Below is a small trained network, with its code and all its weights. Each question gives an input and a class and asks what happens when units are switched off, that is, made to give their printed mean instead of their output.

import numpy as np


def w(rows, s, z=0):
    codes = np.array(rows[::2]) - 128.0
    scale = np.full(codes.shape[1], s)
    scale[-1] = z or s
    return codes * scale


def f(y):
    return y / 2 * (1 + np.tanh(0.7978845608 * (y + 0.044715 * y**3)))


def log_softmax(a):
    a = a - a.max(-1, keepdims=True)
    return a - np.log(np.exp(a).sum(-1, keepdims=True))


def net(x, mask):
    res = np.array(x, float).reshape(1, 6) / 4 @ E
    y = f(res @ A[0][:, :-1].T + A[0][:, -1])
    res = res + np.where(mask, y, B[0][:, -1]) @ B[0][:, :-1]
    return log_softmax(res[-1] @ U[:, :-1].T + U[:, -1])


A, B = {}, {}
E = w([
[130,137,2,173,86],'x0',
[129,130,127,125,127],'x1',
[127,128,130,127,131],'x2',
[138,88,139,156,239],'x3',
[6,94,140,150,145],'x4',
[127,125,126,127,128],'x5',
],0.0093)
A[0] = w([
[239,138,141,108,142,219],'neuron 1',
[250,149,157,127,167,2],'neuron 2',
[98,91,109,134,87,61],'neuron 3',
[113,127,25,192,149,29],'neuron 4',
[192,159,116,92,56,104],'neuron 5',
[159,129,49,167,84,133],'neuron 6',
[87,160,172,85,31,129],'neuron 7',
],0.015,0.0058)
B[0] = w([
[135,206,73,146,57,254],'neuron 1',
[88,18,145,92,66,201],'neuron 2',
[186,158,123,126,120,152],'neuron 3',
[113,82,110,83,10,219],'neuron 4',
[126,178,165,163,251,241],'neuron 5',
[159,203,171,165,215,252],'neuron 6',
[131,109,90,103,25,236],'neuron 7',
],0.017,0.0092)
U = w([
[152,158,94,134,101,4],'0',
[104,61,122,96,107,242],'1',
[116,132,191,153,254,155],'2',
],0.012,0.0019)

Each question gives the input, the list of numbers given to net, and the class t.
The units are the neurons (one row each of A and B). Each row of codes is followed by its name. A weight is (code - 128) times the scale printed after its matrix; where a second scale follows, it is the last column's (A, B and U).
mask holds one flag per neuron, in row order. A switched-off neuron (its flag False) gives its mean, the last column of its row in B, instead of its output. The means were averaged over made-up inputs and are rounded, as every weight is.
A unit's drop is (log p(t) with every unit on - log p(t) with that unit switched off) / (log p(t) with every unit on - log p(t) with every unit switched off).
The circuit of an input: a set's keep is (log p(t) with only the set's units on - log p(t) with every unit switched off) / (log p(t) with every unit on - log p(t) with every unit switched off). Starting from all 7 units, units are removed one at a time, each time the one whose removal leaves the highest keep (on an exact tie, the one counted first), for as long as the keep stays at least 0.8.
units of the circuit, in order: the units of the circuit, biggest drop first
k most important neurons: the k neurons with the biggest drops, biggest first
drop of u: that unit's drop, to one decimal
input [4,-6,-6,-6,-5,7], class 2: units of the circuit, in order => [neuron 5]
input [4,-1,6,5,5,-1], class 1: 2 most important neurons => [neuron 1; neuron 4]
input [2,6,-3,-7,0,-4], class 2: 3 most important neurons => [neuron 5; neuron 1; neuron 4]
input [2,7,-6,0,-2,6], class 2: units of the circuit, in order => [neuron 7; neuron 4]
input [7,-6,0,-5,-1,-4], class 2: 2 most important neurons => [neuron 6; neuron 5]
input [-3,-4,-8,1,3,1], class 2: 2 most important neurons => [neuron 4; neuron 7]
input [-6,5,-5,2,-2,-2], class 1: 3 most important neurons => [neuron 2; neuron 6; neuron 5]
input [8,-6,-3,0,-7,-1], class 2: 2 most important neurons => [neuron 6; neuron 5]
input [5,-4,6,0,-3,0], class 2: units of the circuit, in order => [neuron 6; neuron 7]
input [1,-6,-3,-8,-5,3], class 2: 2 most important neurons => [neuron 5; neuron 6]
input [-4,2,5,-3,4,4], class 1: 2 most important neurons => [neuron 1; neuron 6]
input [0,7,-2,-5,2,-5], class 1: 2 most important neurons => [neuron 1; neuron 6]
input [6,3,-2,5,6,2], class 1: 2 most important neurons => [neuron 4; neuron 1]
input [-3,4,-4,-2,4,-3], class 1: units of the circuit, in order => [neuron 6]
input [-3,4,-1,-1,2,-3], class 1: 2 most important neurons => [neuron 5; neuron 6]
input [8,6,-4,8,3,3], class 1: 2 most important neurons => [neuron 4; neuron 1]
input [3,-6,2,-1,-5,-2], class 2: 3 most important neurons => [neuron 5; neuron 7; neuron 6]
input [4,-3,8,3,8,-7], class 1: drop of neuron 1 => 0.2
input [1,-2,-7,1,3,-2], class 1: drop of neuron 1 => 0.8
input [8,-7,-6,-5,-5,4], class 2: drop of neuron 5 => 0.6
input [-4,-6,-6,8,-8,4], class 1: units of the circuit, in order => [neuron 2]
